Here is a tiny trained network, its code and every weight. The questions are about switching its units off for an input and a class, where a switched-off unit gives its printed mean instead of its output.

import numpy as np


def w(rows, s, z=0):
    codes = np.array(rows[::2]) - 128.0
    scale = np.full(codes.shape[1], s)
    scale[-1] = z or s
    return codes * scale


def f(y):
    return y / 2 * (1 + np.tanh(0.7978845608 * (y + 0.044715 * y**3)))


def log_softmax(a):
    a = a - a.max(-1, keepdims=True)
    return a - np.log(np.exp(a).sum(-1, keepdims=True))


def net(x, mask):
    res = np.array(x, float).reshape(1, 5) / 4 @ E
    y = f(res @ A[0][:, :-1].T + A[0][:, -1])
    res = res + np.where(mask, y, B[0][:, -1]) @ B[0][:, :-1]
    return log_softmax(res[-1] @ U[:, :-1].T + U[:, -1])


A, B = {}, {}
E = w([
[224,20,109,169,150,246,165,57,134,165,160,47],'x0',
[60,1,207,65,40,185,73,108,169,76,173,210],'x1',
[114,206,66,49,238,162,61,46,168,56,144,159],'x2',
[216,144,200,110,143,126,239,95,188,123,22,228],'x3',
[105,68,171,154,228,93,183,174,207,42,154,56],'x4',
],0.0062)
A[0] = w([
[151,174,124,75,231,185,121,50,179,89,76,203,69],'n0',
[65,107,54,161,133,125,85,193,95,163,197,78,3],'n1',
[142,90,155,156,177,105,185,143,219,73,125,110,56],'n2',
[139,84,185,192,38,66,172,233,65,156,69,110,63],'n3',
[113,99,223,157,218,110,146,142,173,35,151,86,87],'n4',
[69,173,135,151,132,50,99,198,111,125,83,221,101],'n5',
[200,167,96,138,170,74,146,160,91,186,111,85,101],'n6',
[175,56,147,202,124,196,166,83,111,212,143,80,119],'n7',
[166,150,127,100,67,167,104,86,38,179,78,177,82],'n8',
[190,131,225,89,102,148,171,125,217,152,76,220,85],'n9',
[154,169,125,187,149,95,108,137,108,164,103,100,31],'n10',
[190,66,151,208,68,134,179,204,110,183,133,120,70],'n11',
[118,187,165,113,134,66,111,176,114,94,119,162,74],'n12',
[143,107,188,201,86,114,201,166,116,156,111,169,37],'n13',
[101,99,154,152,176,69,187,186,206,61,135,58,57],'n14',
[193,89,125,170,130,209,150,90,133,143,131,106,77],'n15',
[177,186,94,171,160,83,185,114,97,114,85,93,90],'n16',
[61,115,38,139,136,120,46,162,75,100,164,63,235],'n17',
[80,13,232,70,81,145,113,141,134,126,153,214,101],'n18',
[138,202,101,162,175,105,163,101,113,156,86,55,114],'n19',
[167,195,76,206,171,128,164,160,72,167,94,91,96],'n20',
[95,176,120,99,127,38,118,160,157,106,99,166,113],'n21',
[136,186,115,142,166,89,119,68,135,141,108,80,43],'n22',
[186,129,104,77,187,171,75,45,134,98,136,98,60],'n23',
[187,91,140,173,139,209,156,63,121,161,115,89,71],'n24',
[110,188,69,65,180,93,67,80,160,53,123,172,65],'n25',
[147,168,111,116,51,120,91,66,65,198,84,160,68],'n26',
[65,175,174,105,102,55,160,217,80,129,106,156,109],'n27',
[94,134,160,113,86,49,142,209,108,158,110,147,74],'n28',
[234,191,187,146,178,89,219,101,159,152,3,173,118],'n29',
[60,107,175,85,83,185,89,78,166,121,116,141,29],'n30',
[171,167,93,83,77,191,73,69,108,216,88,175,110],'n31',
[151,75,191,98,96,176,101,90,141,96,169,133,62],'n32',
[188,86,72,151,166,184,171,61,118,170,132,93,83],'n33',
],0.0072,0.0046)
B[0] = w([
[163,221,156,122,165,140,111,156,19,123,228,142,205],'n0',
[31,168,171,147,142,153,78,162,152,236,166,72,172],'n1',
[136,95,102,174,158,88,87,187,120,190,89,120,178],'n2',
[146,194,138,154,191,166,148,205,35,93,208,242,210],'n3',
[181,74,108,214,192,51,90,158,77,196,41,161,200],'n4',
[126,77,58,67,82,168,159,148,235,206,57,115,196],'n5',
[61,85,136,150,61,179,80,110,161,71,94,213,196],'n6',
[147,185,78,49,133,176,183,149,171,158,99,108,216],'n7',
[120,64,107,204,222,36,110,165,128,178,58,115,188],'n8',
[85,190,191,152,95,197,27,72,137,234,190,17,214],'n9',
[1,129,137,183,130,165,72,126,149,81,105,192,150],'n10',
[158,232,76,108,162,151,163,183,77,122,197,247,197],'n11',
[119,140,31,76,119,194,171,165,208,183,84,109,164],'n12',
[118,211,149,161,230,155,123,173,87,142,196,193,173],'n13',
[140,24,144,188,209,40,127,165,121,175,36,134,194],'n14',
[98,122,74,50,105,149,178,171,201,171,93,112,183],'n15',
[55,99,161,153,58,191,76,56,178,48,89,215,193],'n16',
[157,199,165,152,85,178,89,125,85,228,165,48,229],'n17',
[61,92,171,197,50,217,98,69,152,31,80,209,232],'n18',
[100,51,148,174,85,192,120,93,148,62,114,215,202],'n19',
[50,84,155,161,78,188,71,58,150,21,83,182,210],'n20',
[170,134,97,74,124,151,182,155,201,162,83,108,180],'n21',
[79,133,118,154,141,161,77,150,104,73,126,182,153],'n22',
[129,193,51,62,160,173,192,220,131,129,150,203,172],'n23',
[120,103,73,51,134,153,157,192,225,195,69,114,191],'n24',
[158,172,77,118,165,156,203,169,86,91,170,207,187],'n25',
[125,53,82,194,218,41,85,164,114,184,49,153,185],'n26',
[167,146,74,63,100,190,193,179,188,169,95,145,196],'n27',
[176,184,56,53,143,162,190,190,181,142,128,151,173],'n28',
[122,197,191,152,91,193,55,107,107,227,165,28,254],'n29',
[48,124,172,191,148,173,80,88,166,80,102,222,163],'n30',
[159,52,100,209,192,53,98,202,89,190,43,150,198],'n31',
[41,116,114,114,101,187,136,118,192,80,74,179,168],'n32',
[148,135,83,56,129,182,186,175,212,151,124,132,195],'n33',
],0.0072,0.0097)
U = w([
[82,57,156,151,52,161,121,75,175,13,91,189,115],'0',
[165,113,79,2,98,135,251,138,217,148,76,100,17],'1',
[164,27,120,210,213,14,124,152,89,175,46,124,38],'2',
[155,198,103,95,183,138,196,158,41,80,216,190,182],'3',
[112,167,174,147,75,148,57,104,118,204,178,27,4],'4',
[234,127,155,136,48,168,145,75,60,138,120,74,225],'5',
],0.0095,0.0038)

Each question gives the input, the list of numbers given to net, and the class t.
The units are the neurons (one row each of A and B). Each row of codes is followed by its name. A weight is (code - 128) times the scale printed after its matrix; where a second scale follows, it is the last column's (A, B and U).
mask holds one flag per neuron, in row order. A switched-off neuron (its flag False) gives its mean, the last column of its row in B, instead of its output. The means were averaged over made-up inputs and are rounded, as every weight is.
A unit's drop is (log p(t) with every unit on - log p(t) with that unit switched off) / (log p(t) with every unit on - log p(t) with every unit switched off).
The circuit of an input: a set's keep is (log p(t) with only the set's units on - log p(t) with every unit switched off) / (log p(t) with every unit on - log p(t) with every unit switched off). Starting from the 12 units with the biggest drops (on a tie, the unit counted first), units are removed one at a time, each time the one whose removal leaves the highest keep (on an exact tie, the one counted first), for as long as the keep stays at least 0.8.
circuit, biggest first: the units of the circuit, biggest drop first
k most important neurons: the k neurons with the biggest drops, biggest first
drop when u is switched off: that unit's drop, to one decimal
input [5,-7,-5,-3,-6], class 0: circuit, biggest first	[n20]
input [-1,2,-1,2,1], class 5: 4 most important neurons	[n20, n16, n6, n19]
input [-6,-2,-7,6,-4], class 3: 3 most important neurons	[n3, n13, n11]
input [6,-6,5,7,-4], class 4: 2 most important neurons	[n29, n0]
input [8,-3,7,-8,7], class 1: 3 most important neurons	[n23, n33, n29]
input [-8,2,-6,3,7], class 1: 3 most important neurons	[n27, n28, n5]
input [4,-6,7,-6,-3], class 3: 2 most important neurons	[n23, n18]
input [6,-5,-3,7,-4], class 4: 2 most important neurons	[n29, n9]
input [5,3,-2,2,-6], class 2: 3 most important neurons	[n31, n8, n26]
input [0,3,8,7,-8], class 2: 2 most important neurons	[n31, n8]
input [7,6,-4,5,2], class 1: 3 most important neurons	[n7, n24, n15]
input [0,-7,-3,7,-5], class 0: 2 most important neurons	[n20, n16]
input [7,5,-8,5,-5], class 3: 4 most important neurons	[n11, n3, n13, n5]
input [-3,5,6,8,0], class 4: circuit, biggest first	[n9]
input [8,7,-1,-2,-2], class 1: 4 most important neurons	[n7, n24, n15, n20]
input [2,-7,7,-2,-7], class 0: 4 most important neurons	[n20, n19, n16, n6]
input [3,-2,-8,-8,-5], class 3: drop when n9 is switched off	0.2
input [-6,4,-8,0,-2], class 3: drop when n9 is switched off	0.0
input [5,0,5,-1,4], class 1: drop when n3 is switched off	1.3
input [7,4,8,-5,6], class 3: circuit, biggest first	[n23]
input [-3,4,3,1,6], class 2: drop when n4 is switched off	0.1
